Below are the code and all the weights of a small trained network. Each question names an input and a class and asks about switching units off, where a switched-off unit gives its printed mean instead of its output.

import numpy as np


def w(rows, s, z=0):
    codes = np.array(rows[::2]) - 128.0
    scale = np.full(codes.shape[1], s)
    scale[-1] = z or s
    return codes * scale


def norm(h):
    return h / np.sqrt((h * h).mean(-1, keepdims=True) + 1e-5)


def f(y):
    return np.maximum(y, 0)


def log_softmax(a):
    a = a - a.max(-1, keepdims=True)
    return a - np.log(np.exp(a).sum(-1, keepdims=True))


def net(x, mask):
    res = np.array(x, float).reshape(1, 8) / 4 @ E
    u = 0
    for l in range(3):
        y = f(norm(res) @ A[l][:, :-1].T + A[l][:, -1])
        res = res + np.where(mask[u : u + 5], y, B[l][:, -1]) @ B[l][:, :-1]
        u += 5
    return log_softmax(norm(res)[-1] @ U[:, :-1].T + U[:, -1])


A, B = {}, {}
E = w([
[168,109,84,156,175,254,173,69,84,139,76,14],'x0',
[162,170,141,88,135,71,210,42,191,169,59,98],'x1',
[24,117,115,179,146,115,214,114,127,50,82,155],'x2',
[114,108,207,110,44,133,53,83,123,133,51,156],'x3',
[98,188,123,112,152,142,156,133,135,52,104,102],'x4',
[71,200,149,195,92,170,182,176,139,124,67,85],'x5',
[194,184,95,90,164,119,89,148,132,43,114,84],'x6',
[107,37,160,184,132,51,138,137,174,85,112,122],'x7',
],0.0074)
A[0] = w([
[178,177,37,146,181,166,191,255,175,160,10,53,56],'L0N1',
[165,163,125,81,138,170,58,161,104,224,148,124,113],'L0N2',
[113,17,90,100,123,179,157,169,106,163,131,115,7],'L0N3',
[157,181,168,157,116,149,38,139,16,50,159,178,3],'L0N4',
[70,192,167,123,96,171,111,178,138,145,84,218,39],'L0N5',
],0.0057,0.0033)
B[0] = w([
[104,145,194,176,177,118,127,147,125,145,159,13,240],'L0N1',
[180,97,77,156,150,2,104,159,216,83,153,198,254],'L0N2',
[102,98,23,198,71,156,180,79,71,157,152,102,169],'L0N3',
[130,153,175,62,40,159,34,73,94,81,98,84,211],'L0N4',
[99,122,95,92,107,114,160,187,120,155,124,109,201],'L0N5',
],0.0076,0.004)
A[1] = w([
[132,202,136,74,109,238,48,171,94,8,123,183,3],'L1N1',
[81,192,215,119,43,141,140,124,93,186,169,217,83],'L1N2',
[161,137,125,134,127,104,140,32,212,112,32,110,98],'L1N3',
[122,149,128,154,99,183,193,97,161,70,61,73,109],'L1N4',
[140,3,28,223,100,193,158,125,35,185,139,178,49],'L1N5',
],0.0061,0.0027)
B[1] = w([
[84,39,39,93,8,163,100,124,87,72,121,65,227],'L1N1',
[158,115,147,126,203,197,107,206,138,247,32,177,224],'L1N2',
[119,98,236,77,57,170,188,54,119,149,162,112,231],'L1N3',
[223,120,156,106,49,109,100,132,64,167,199,158,228],'L1N4',
[30,118,138,187,191,211,58,47,142,201,254,157,253],'L1N5',
],0.008,0.0044)
A[2] = w([
[145,145,103,88,253,123,193,89,158,170,161,82,28],'L2N1',
[61,148,139,105,105,156,183,173,129,215,52,185,2],'L2N2',
[39,66,164,111,133,59,197,129,204,56,104,236,9],'L2N3',
[191,174,49,96,171,155,192,95,85,107,117,111,4],'L2N4',
[135,51,223,112,89,118,93,151,112,179,96,226,42],'L2N5',
],0.0061,0.0033)
B[2] = w([
[97,165,105,152,93,146,104,99,78,83,98,168,191],'L2N1',
[83,194,132,135,129,139,183,157,111,153,82,169,188],'L2N2',
[111,3,161,164,161,113,130,137,160,46,97,144,183],'L2N3',
[124,179,119,64,236,74,128,85,91,63,60,159,162],'L2N4',
[131,159,47,129,173,93,144,148,172,88,135,131,254],'L2N5',
],0.011,0.005)
U = w([
[93,82,106,207,168,190,105,56,104,193,203,143,166],'0',
[107,29,178,154,164,75,165,132,182,73,124,165,91],'1',
[247,95,114,73,137,65,54,127,195,191,172,196,115],'2',
[139,184,138,203,178,143,154,205,114,112,160,33,83],'3',
[170,191,80,87,212,120,145,75,72,84,133,105,4],'4',
[187,153,216,91,99,137,193,48,110,173,81,70,179],'5',
[72,156,138,134,138,131,159,201,158,213,60,199,165],'6',
[129,87,89,71,56,166,60,173,72,83,125,92,200],'7',
],0.015,0.0028)

Each question gives the input, the list of numbers given to net, and the class t.
The units are the neurons (one row each of A and B). Each row of codes is followed by its name. A weight is (code - 128) times the scale printed after its matrix; where a second scale follows, it is the last column's (A, B and U).
mask holds one flag per neuron, layer by layer. A switched-off neuron (its flag False) gives its mean, the last column of its row in B, instead of its output. The means were averaged over made-up inputs and are rounded, as every weight is.
A unit's drop is (log p(t) with every unit on - log p(t) with that unit switched off) / (log p(t) with every unit on - log p(t) with every unit switched off).
unit that matters most: the unit with the biggest drop
top k neurons: the k neurons with the biggest drops, biggest first
top k neurons in layer l: the k neurons of layer l with the biggest drops, biggest first
drop when u is switched off: that unit's drop, to one decimal
input [-1,4,3,4,0,-6,8,2], class 1: unit that matters most : L2N3
input [-7,5,1,0,1,-3,-3,-2], class 6: top 2 neurons : (L1N2, L0N2)
input [-7,-1,2,6,-1,-5,-8,-1], class 6: top 3 neurons : (L1N2, L2N2, L0N2)
input [-1,-1,-1,4,1,-2,-8,4], class 6: top 2 neurons in layer 2 : (L2N2, L2N5)
input [-8,-4,-1,-4,-3,6,4,3], class 7: top 3 neurons in layer 1 : (L1N1, L1N3, L1N5)
input [6,5,-8,-4,1,-3,-3,-3], class 4: top 2 neurons in layer 2 : (L2N1, L2N4)
input [-1,-5,-5,-4,2,3,-4,-6], class 7: top 4 neurons : (L0N4, L1N1, L1N5, L2N5)
input [2,-1,6,-1,4,1,6,6], class 3: top 2 neurons : (L0N1, L0N2)
input [-8,-4,-2,7,-4,-4,6,-8], class 7: top 2 neurons : (L1N1, L0N4)
input [7,-8,6,1,4,0,2,6], class 0: top 2 neurons : (L1N5, L0N3)
input [-6,-6,-3,6,5,-8,4,-2], class 7: top 2 neurons : (L1N1, L0N4)
input [2,-1,8,0,-1,3,-7,4], class 0: top 2 neurons : (L1N5, L0N2)
input [-3,-5,6,-1,-2,-8,-6,6], class 0: top 2 neurons : (L1N5, L0N2)
input [-2,-1,-5,-3,3,1,1,5], class 3: top 3 neurons : (L0N2, L1N4, L2N3)
input [2,4,3,-2,-2,-1,-2,1], class 5: unit that matters most : L1N3
input [-2,4,-2,-3,3,1,0,2], class 5: drop when L1N5 is switched off : 0.1
input [-3,-2,-7,5,3,-6,7,-5], class 7: drop when L1N1 is switched off : 1.2
input [-1,2,7,7,1,-8,6,-4], class 7: drop when L1N1 is switched off : 0.6
input [7,-2,5,4,-5,-1,6,6], class 0: drop when L1N5 is switched off : 0.3
input [-1,-4,8,-8,-7,0,-3,7], class 0: top neuron : (L1N5)
